Each row is followed by its class number.
[-20  11 -34   7 -41 -10   2 -14 -22  -5 -24 -17  18  -5  38 -12  12   6
   3  59  35  -1   0 -25  21  31  24  34  40  -5  -1  35 -37  42  -1 -22
 -29  15 -30] | 6
[-11 -16 -23  -9 -47 -24 -35 -31 -54  22  12  22  22  11  43  16  33  32
  -3  36  30 -10 -34  -9  12  19  31  12  18 -18  -3   0 -18  36  42   3
 -22  10 -40] | 6
[  55   -3  -18   14  -33    6   -1  -30  -15  -15 -107   65  -19   25
  -14    2  -19   -7    9   32  -19   -7   35   -4   21    9   -4   16
  -17   40   -9  -45  -28    4    1   12  -12  -39  -20] | 5
[  0 -12 -29  11 -66 -13 -20 -26 -59   9   8  17  35  11  19   3  26  37
  40  16  33 -16 -11   3 -21  38 -11   6  12 -15   9  12 -11  13   2 -28
 -32   3 -24] | 0
[-16   4  26  16  20 -31 -37  80 -53 -21 -15 -34   0  -3  -8   5  -1 -32
  27 -17   0  12 -40  23 -19  -8   2  18  49   3 -25  16   4 -21   9 -40
   6   6  50] | 9
[-13   5  28   8  23 -29 -36  69 -53 -17   2 -30  13  -6 -13   2  -3 -27
  29 -27   0  16 -46  31 -15  -6  12  18  40  -3 -23   5  14 -27  15 -35
  -9   4  43] | 3
[ 53 -13 -23  11 -11  21  -4 -18 -14 -11 -43  70   3  23  20  10 -26  -6
  -4   7  -4 -16  -2   5  30  -4  -9   9 -21  34 -11 -33 -35  -2 -13 -11
 -12 -15 -23] | 5
[ 37  -1 -10  14 -21  -8 -36 -24  11   9 -66  49 -20  -1  -9  37 -46  -6
 -24  52   1 -51  -5  -3  17  19  28  18 -14 -13  -5 -42 -24  21  27 -33
  30 -27 -18] | 6
[ 26 -15  -6  11 -17   8 -41 -39 -14 -10 -66  49 -27  16   3  21   7   2
  -1  40 -13   9   9  -6  25 -14  10  20 -16   5 -12 -61 -16 -12  22  33
  -4 -51 -45] | 2
[-10 -21 -30   0 -49 -27 -36 -25 -50  15  -1  26  29  15  55  10  31  25
  20  41  14 -12 -31  -5  13  23  26   9   7 -10  -5   7 -33  22  36  -6
 -19   4 -35] | 2
[ 40  -7 -18  20 -26  -7 -41 -32   4   4 -63  64 -12   2  -5  37 -31 -11
 -16  42   0 -55   0   1  21  18  20  14 -23  -6   0 -35 -41  10  37 -31
  20 -26 -24] | 9
[  2   4  28  20  30 -17 -48  68 -28 -23  -8  23   4  18  21  18 -17 -38
  24 -15  20 -12 -50  43 -34   1  39  12  12  -4 -15  -8  -9 -14  17 -51
  19 -46  39] | 3
[ 13  -9  22  12  24 -37 -32  58 -30 -24 -16  40  26  13  13   4  -7 -21
  38 -21   8   0 -59  40 -24  -3  29  14   9  -4 -16   2 -10 -23  -3 -15
  14 -77  45] | 4
[  0 -13 -30   0 -54 -32 -32 -24 -68  20  -5  21  29   8  50  23  30  22
  14  59  12 -20 -34 -11   2  21  30   9  20  -9  -4   5 -23  29  24  -8
  -4   4 -36] | 4
[ 42  -7 -23  10 -25 -15 -27 -27 -12   4 -57  56  -8   5  -1  40 -35 -12
 -15  36  -1 -53  -4  -3  17  35  22  16 -19   3   2 -44 -28  15  25 -23
  18 -42 -26] | 4
[ 47 -13 -25  22  -9  28  -1  -7 -13 -14 -63  53  11  24  15  -2 -21 -10
 -13  20  -7 -26   0  -3  19  -5 -15  10 -16  33 -25 -43 -37   1  -5 -13
 -10 -14 -15] | 0
[-12   4  34  16  11 -35 -29  58 -48   4 -21   2 -12 -16  -7  24  -3  -5
  18  31  -6 -19 -57  31 -45   2  47  12  49  -7 -25 -13   3  -1  21 -33
  13 -11  31] | 3
[ 51  -6 -23   6  -9  18  -7 -20 -19 -14 -49  66  13  23  12  11 -21 -11
  -5  20  -2 -27 -13   4  29   7   8  12 -23  28 -17 -41 -33  -6  -2 -14
   5 -26 -21] | 3
[-25  11  29  18  19 -33 -33  55 -28  -3 -35  17  -8 -13  -1  18  -8 -14
   5  22  -9 -16 -49  30 -34   7  33   9  52  -2 -22   0  -3  -5   9 -22
  10 -12  31] | 1
[-21   0  41   9  17 -49 -51  67 -45 -19 -11 -15  13 -14  -9   9   1 -13
  31 -27  -7  14 -44  24 -28 -17  13  14  37 -11 -21   3  19 -20  22 -40
   8   5  55] | 7
[-29   3  41  17  11 -38 -37  44 -33  -5 -30  15   6 -18  -3  25   1 -11
  21  30  -7 -12 -53  34 -42  -4  36  10  50 -12 -30  -6  -2  -4  23 -18
  10  -4  35] | 1
[ 47  -7 -17   8 -15   4  -3 -31  -5 -17 -98  52 -12  13  -9  -5 -21   5
  -1  32 -14  -1  21  -9  24  15   4  27 -18  14  -4 -39 -16  10   6  18
  -6 -48  -5] | 6
[  0  -3 -31  12 -68 -13  -5 -30 -43  15  -7  16  32   9  16   2  12  31
  32  25  27 -14  -5 -14 -17  49   0  12  22  -6   8  22 -30  23 -18 -46
 -27   1 -33] | 7
[-22   3 -39  14 -43  -6  10 -22 -21  -8 -18  11  21   2  39 -15  17   2
   0  53  35  -1  -6 -26  22  23  17  27  41   7   5  30 -42  41 -12 -12
 -37  19 -33] | 7
[ -7 -11 -20   1 -61 -35 -38 -27 -47  22   8  33  26   1  39  25  31  32
  18  42  29 -24 -32  -1   7  18  35   3   7 -20   8   6 -25  22  39  -6
   1  10 -36] | 5
[-10 -12 -27  -4 -49 -29 -38 -30 -61  19   0  29  26   9  49  21  37  29
   8  46  13 -15 -27 -10  14  22  31   2  18 -10  -3   3 -15  32  34  -7
 -25  12 -47] | 4
[  5   5  25  23  23 -27 -56  66 -37 -19 -20  16   4  18  16  11 -12 -35
  27  -8   9 -12 -43  36 -29 -17  29  12  23  -3 -16   3 -20  -6  19 -54
  20 -34  36] | 9
[-29   9  31  10  19 -41 -49  67 -39 -13  -1 -16   6 -12 -14  13  -4 -21
  21 -35   2   7 -44  29 -19  -4   5  16  45  -5 -23   7  14 -19  14 -36
   2   6  48] | 1
[ 51  -9 -10  10  -9  17  -6 -18  -8 -14 -49  65   7  22  18  10 -21  -6
  -8  11  -5 -16   0   5  29 -12  -6   4 -21  29 -12 -35 -36  -1  -8 -12
   1  -6 -20] | 5
[-25   4 -40   7 -41  -9   4 -16 -19 -12 -22  -7  14   0  43 -14  14   5
  -2  45  45   5  -4 -21  26  27  14  33  46  -3   2  36 -39  41  -5  -4
 -39  12 -28] | 6
[-17   4  34  12  16 -38 -32  80 -47 -21  -2 -20  10  -7  -8   0  -6 -30
  36 -31   6  17 -38  30 -16 -13  10  13  33   0 -15  13  10 -26   8 -26
   9   3  56] | 5
[ 30 -17  -9   5 -20  -4 -35 -35 -11  -4 -69  47 -16  15   0  23   9   7
   6  43 -18   8   2  -6  24 -14   8  16 -11   4 -10 -66 -15  -8  22  29
  12 -53 -38] | 2
[ -7   2  27  20  26 -26 -54  70 -28 -20 -21  16   3  19  21  12 -12 -34
  19 -16   6  -7 -43  38 -31 -21  23  11  26   4 -19   1 -16  -1  29 -48
  10 -24  37] | 9
[ -9 -10 -26  -1 -55 -37 -36 -28 -54  29   8  28  20   5  45  10  28  31
   3  51  22 -11 -37 -15  12  16  36  20  14 -12  -5  14 -32  25  35 -15
 -19   7 -34] | 8
[  54   -9  -12   12  -29    2   -3  -39  -12  -13 -104   66  -16   26
   -5  -12  -17    5    8   34  -19   12   21   -2   16    6    2   19
  -18   38  -17  -40  -27   -3    4   10  -32  -49  -15] | 8
[-20   4 -56  14 -44  -5   8 -15 -35 -11 -15  -5   5   8  39 -24  13   4
   9  47  35  -7  -6 -20  33  37  10  31  41  13   7  32 -49  31  -8 -10
 -36  17 -39] | 2
[-15  -3  34   9  18 -44 -41  61 -51 -20  -4  -6  19  -8 -11   9   0 -20
  28 -34   0  17 -43  28 -19 -12   2  16  40  -2 -26   2  15 -22  12 -27
   1   5  53] | 7
[ 53 -11 -19   9  -6  22  -5 -18 -15  -8 -60  59   6  26  28   7 -30  -7
 -11  20  -6 -24  -6  -1  23   1   7  15 -10  22 -21 -40 -26   3 -11 -20
   1 -23 -18] | 6
[ 16 -13  24  15  22 -41 -39  54 -29 -22  -2  43  30  12  18   9  -5 -22
  28 -28  13  -6 -63  48 -29 -12  23  16   7  -9 -17  -1  -7 -20   0 -18
  22 -69  51] | 4
[ -2 -15 -23  -3 -55 -29 -34 -38 -44  18   4  22  42  12  36  23  46  33
  17  43  28 -10 -28 -12  17  14  22   1   8 -19  -2   5 -36  26  38   0
  -8   7 -44] | 10
[  0  -3  29  22  25 -33 -40  76 -14 -18  -6  33  21   5   4   2 -10 -21
  25 -15  17 -20 -58  37 -32 -10  28  11   4 -14 -14   2 -16 -17  17 -34
  26 -51  55] | 0
[ 47  -9 -22  11  -5  20  -2 -18 -11  -9 -56  48   8  23  11  12 -28  -6
 -15  15 -11 -30  -2 -11  32   1  -6  13 -18  29 -17 -34 -40   6  -6 -16
  -5 -10 -23] | 10
[-17  -3  44  16  16 -31 -28  51 -38  -9 -17  14 -12 -11   4  21   3  -9
  16  18   1  -8 -54  36 -41   5  45  17  42  -8 -26 -11   4  -4  23 -29
  -4  -9  36] | 3
[ 18 -11  28  21  20 -39 -42  57 -15 -19 -12  52  20  12  10   4  -1 -17
  40 -19  15  -7 -61  47 -25 -18  29  10   6 -12 -15  13 -24 -23  12 -29
  29 -63  58] | 9
[ -3 -17 -28   3 -54 -26 -40 -32 -43  22   3  38  25  10  50  21  37  27
   8  45  19 -25 -32  -4  10  10  26   3  14 -15  -7  16 -35  28  31 -17
 -17  10 -38] | 9
[-19   0  29  12  30 -29 -32  85 -47 -22   0 -35  21 -11 -11  -2  -1 -21
  33 -26  -1  12 -41  27 -25 -14  -3  12  36  -2 -24  10  17 -24  17 -35
  -8  10  57] | 0
[  57   -9  -22   13  -31    8    7  -40  -19  -12 -104   77   -9   27
  -17   -8  -21   -3   -5   33  -18    5   23  -12   28   13   -3   16
  -13   47   -2  -46  -23    2   -4   21  -20  -33  -22] | 7
[ 45   1 -10  16 -27  -5 -30 -21   0   4 -62  58 -14  14  -9  31 -36 -18
 -13  44  -3 -54  -1   3  22  18  29   9 -25   4   0 -45 -31  12  22 -32
  24 -27 -26] | 5
[-11 -26 -20   7 -75 -37 -32 -30 -36  10 -21  23  18  -4  51  19  27  14
   0  27  22   1 -15  -9  -1  11  16  15  29   5 -13   7 -27  34  18 -17
 -58  10 -24] | 7
[ 46  -9 -16  15  -3  16  -8  -7  -8 -11 -52  50  23   5  20   7 -20   8
  -2  25  -8 -29 -10   0  23  -8  -5   1 -22  18 -13 -41 -26  -1  -1 -22
  12  -4 -13] | 0
[ 46 -14 -22   9 -11  14 -13 -26 -17  -7 -52  74   1  26  26   5 -30   2
 -11  15  -9 -25 -15  -1  23  -8  -4  11 -11  22 -22 -36 -40  -6  -9 -25
  -9 -19 -23] | 8
[-20   0  28  10  17 -35 -40  71 -46 -23 -11 -22   1  -5 -10  11   1 -31
  31 -24  -9  14 -26  21 -20 -11   2  14  42  -4 -26   9   8 -21  14 -36
  -2   2  52] | 10
[ 18 -13  27   9  34 -32 -33  52 -12 -19 -12  50  19  14  17   6 -11 -14
  29 -19  17  -4 -60  49 -25 -12  33   9  15 -20 -15   2  -7 -15   7 -17
  20 -68  53] | 6
[-12  -5  41  23  15 -31 -34  55 -33  -3 -19  17  -6 -14   8  19   4 -10
   9  32  -8 -18 -42  36 -53 -20  33   6  45 -17 -16 -12  11  -1  19 -27
   3  -9  37] | 0
[ -6  -3  32  18  14 -29 -29  47 -36   1 -34   9 -16  -7  -2  13  -6  -4
  17  24  -6 -10 -42  32 -37   0  42  13  51 -15 -30 -12  11   1  21 -24
   1 -18  32] | 6
[ -3  -1 -34   8 -72 -12 -12 -25 -43  13  -5  10  44  13  18   3  12  39
  50  12  35 -15   0   0 -14  43  -6  -1   9  -5  11  28 -28  17  -1 -35
 -25   5 -37] | 5
[  54    1  -25   17  -30   13   10  -24  -17  -14 -114   50  -32   29
  -10   -8  -27  -15    6   37  -22   -3   39   -8   23   17    1   17
  -12   53   -7  -40  -25   10   -8   19  -25  -40  -21] | 5
[ 38  -4 -19  10 -22 -10 -33 -29   2   1 -66  73 -11  17 -12  22 -37  -6
 -10  43   5 -48 -13   1  24  22  26   9 -24   1  -7 -37 -40   0  37 -28
  17 -42 -24] | 8
[ -3 -15 -21  -5 -48 -36 -42 -39 -44  21   2  47  33   7  45  24  32  28
   1  48  17 -22 -35  -7  14  10  36   2  10 -15   3   0 -18  35  36  -9
 -14  11 -39] | 7
[ 47  -9 -21  11 -10  17 -13 -21  -9 -14 -51  60   6  24  17  18 -22  -8
 -17  13  -7 -25   2  -6  27 -12 -13  11 -19  24 -16 -32 -43  -1  -7 -13
   8 -12 -20] | 10
[-13  -5  36  10  17 -41 -43  64 -44 -20  -6   9  21  -3 -12   6  -3 -21
  26 -34   3  16 -43  28 -20 -22   6   9  37  -4 -18   3  13 -26  16 -31
   4   2  52] | 7
[ -7   3  33  19  26 -28 -57  67 -35 -18 -25  17   3  20  22   5 -17 -27
  29 -10   9   4 -47  37 -40 -16  34  11  19  -5 -22  -2 -10 -18  25 -46
   8 -47  38] | 8
[ 45 -10 -22  20 -31   3 -21 -27   4   6 -61  59 -17  14 -10  35 -33 -15
 -25  40   6 -48   0 -10  24  30  19  13 -23  10  -2 -42 -44  17  24 -27
   6 -31 -28] | 10
[-19   6 -44  12 -42  -5   5 -20 -20 -12 -20  -3  11  -2  36 -14  14   4
   8  62  40  -6  -6 -20  24  26  18  37  48  -8  -4  30 -38  41 -11 -17
 -27   8 -28] | 6
[ -4 -11 -23  -5 -55 -36 -40 -33 -45  17  15  35  28   3  41  22  34  26
  19  42  21 -17 -27   4  12  16  30   3   4 -19   7   8 -25  27  41  -8
  -7  15 -36] | 5
[ 49 -12 -18  16 -22   1 -25 -38   2   2 -61  69 -10  17  -2  38 -23  -3
 -17  35   3 -45  -2  -1  28  23  17  11 -25   6  -4 -53 -36   9  29 -16
  15 -30 -32] | 10
[ -7 -22 -21   6 -75 -29 -26 -36 -44  13 -14  26  17   1  48  12  31  18
  -3  26  20  -1 -10 -10   0  18  16  10  32   5  -4   2 -23  37  12 -26
 -62  16 -35] | 7
[  9  -4  29  11  19 -36 -38  60 -22 -22  -6  38  16  16   9   8 -12 -33
  38 -20  10 -12 -55  48 -24 -10  33   7   3  -7 -13   6 -12 -20   4 -25
  17 -56  50] | 5
[ -7 -22 -26  12 -71 -27 -26 -27 -43  12 -13  13   9  -6  59   8  38  23
   4  26  22  -1  -8  -9   1  13  12  13  29   1  -8  23 -36  36  11 -19
 -61  14 -25] | 9
[  8  -1  28   6  31 -37 -37  65 -15 -24   0  41  23   6   9   7 -10 -22
  30 -18  11  -7 -67  45 -24  -3  38  14   2 -12  -7   7 -15 -19   9 -38
  24 -60  55] | 3
[ 44  -8 -15   1 -19   9   6 -34 -19 -21 -89  66 -14  30  -5   0 -15   2
   2  15 -12  -2  16  -1  22  23   0  18 -18  43  -6 -52 -19   8  13  16
 -23 -30 -16] | 3
[ -8  -4  23  22   8 -30 -29  43 -48  -6 -34  11  -8  -2   0  19   7  -9
  18  22  -7 -13 -37  31 -38  -6  26   8  53  -6 -26 -10  -3   0  16 -13
  -5 -17  25] | 10
[ 42  -9 -15  17 -25  -3 -33 -29  14   2 -63  60 -12   6  -3  41 -34 -15
 -21  37  -3 -50   2  -2  21  15  20  10 -24   0  -5 -42 -39  10  24 -32
  10 -34 -27] | 10
[ 27  -7  -1   4 -13   8 -27 -46  -3 -11 -63  44 -14  13  -6  26  19   1
  -5  48  -6  13   6  -6  23  -9  15  25 -14  -2 -11 -62 -10  -4  19  33
   2 -54 -41] | 3
[ 37 -13   0  11 -22   2 -33 -47  -5  -6 -67  60 -15  10  -4  29   9  -1
  -7  48  -9  10   1  -9  22 -17  17  20 -12   5 -11 -66  -5  -6   7  23
   1 -54 -41] | 7
[ -8 -15 -28  -2 -54 -38 -37 -35 -50  24   7  36  23  13  47   8  32  33
   5  38  24 -11 -35  -6   8  15  28  19  14 -12  -5   9 -29  22  41  -8
 -24   2 -34] | 8
[-20   0  33   9  23 -46 -40  65 -47 -18  -3 -17  21 -14 -19   4  -6 -17
  29 -27  -3  15 -52  30 -16  -8   7  15  42  -4 -20   8  17 -25  24 -30
   2  18  52] | 7
[ 21  -3 -18  14 -28  -7 -26 -33   7   5 -68  67 -15   1  -9  42 -27  -7
 -26  44   6 -51  -9  -3  18  37  22  16 -11  11  -8 -48 -33  17  29 -13
  14 -31 -26] | 1
[-12  -7 -25  -5 -52 -29 -37 -22 -59  20   7  28  19   6  40  19  35  29
  11  53  19 -24 -37 -11   7  28  42  10  12 -18   2   8 -24  28  39 -17
  -8  12 -32] | 3
[-33   8 -48  10 -41  -8   6  -2 -26  -9 -11 -15  12  -2  37 -15  11   2
   7  55  34 -18  -4 -28  18  31  17  26  38   1  10  37 -51  36  -2 -25
 -21  14 -33] | 2
[-15   2  18   7  28 -38 -40  70 -56 -19  -3 -26  16  -6   0  11  -5 -21
  28 -34  -6   9 -38  33 -16  -3  -1  12  42   2 -26  11  23 -24  16 -31
  -3   4  41] | 4
[ 40  -6 -19  18 -22  -4 -29 -26  12   5 -71  55 -13  12  -4  35 -29  -8
 -26  47   0 -53 -10  -6  26  22  17  15 -19   3  -3 -41 -41  18  32 -32
  27 -27 -27] | 9
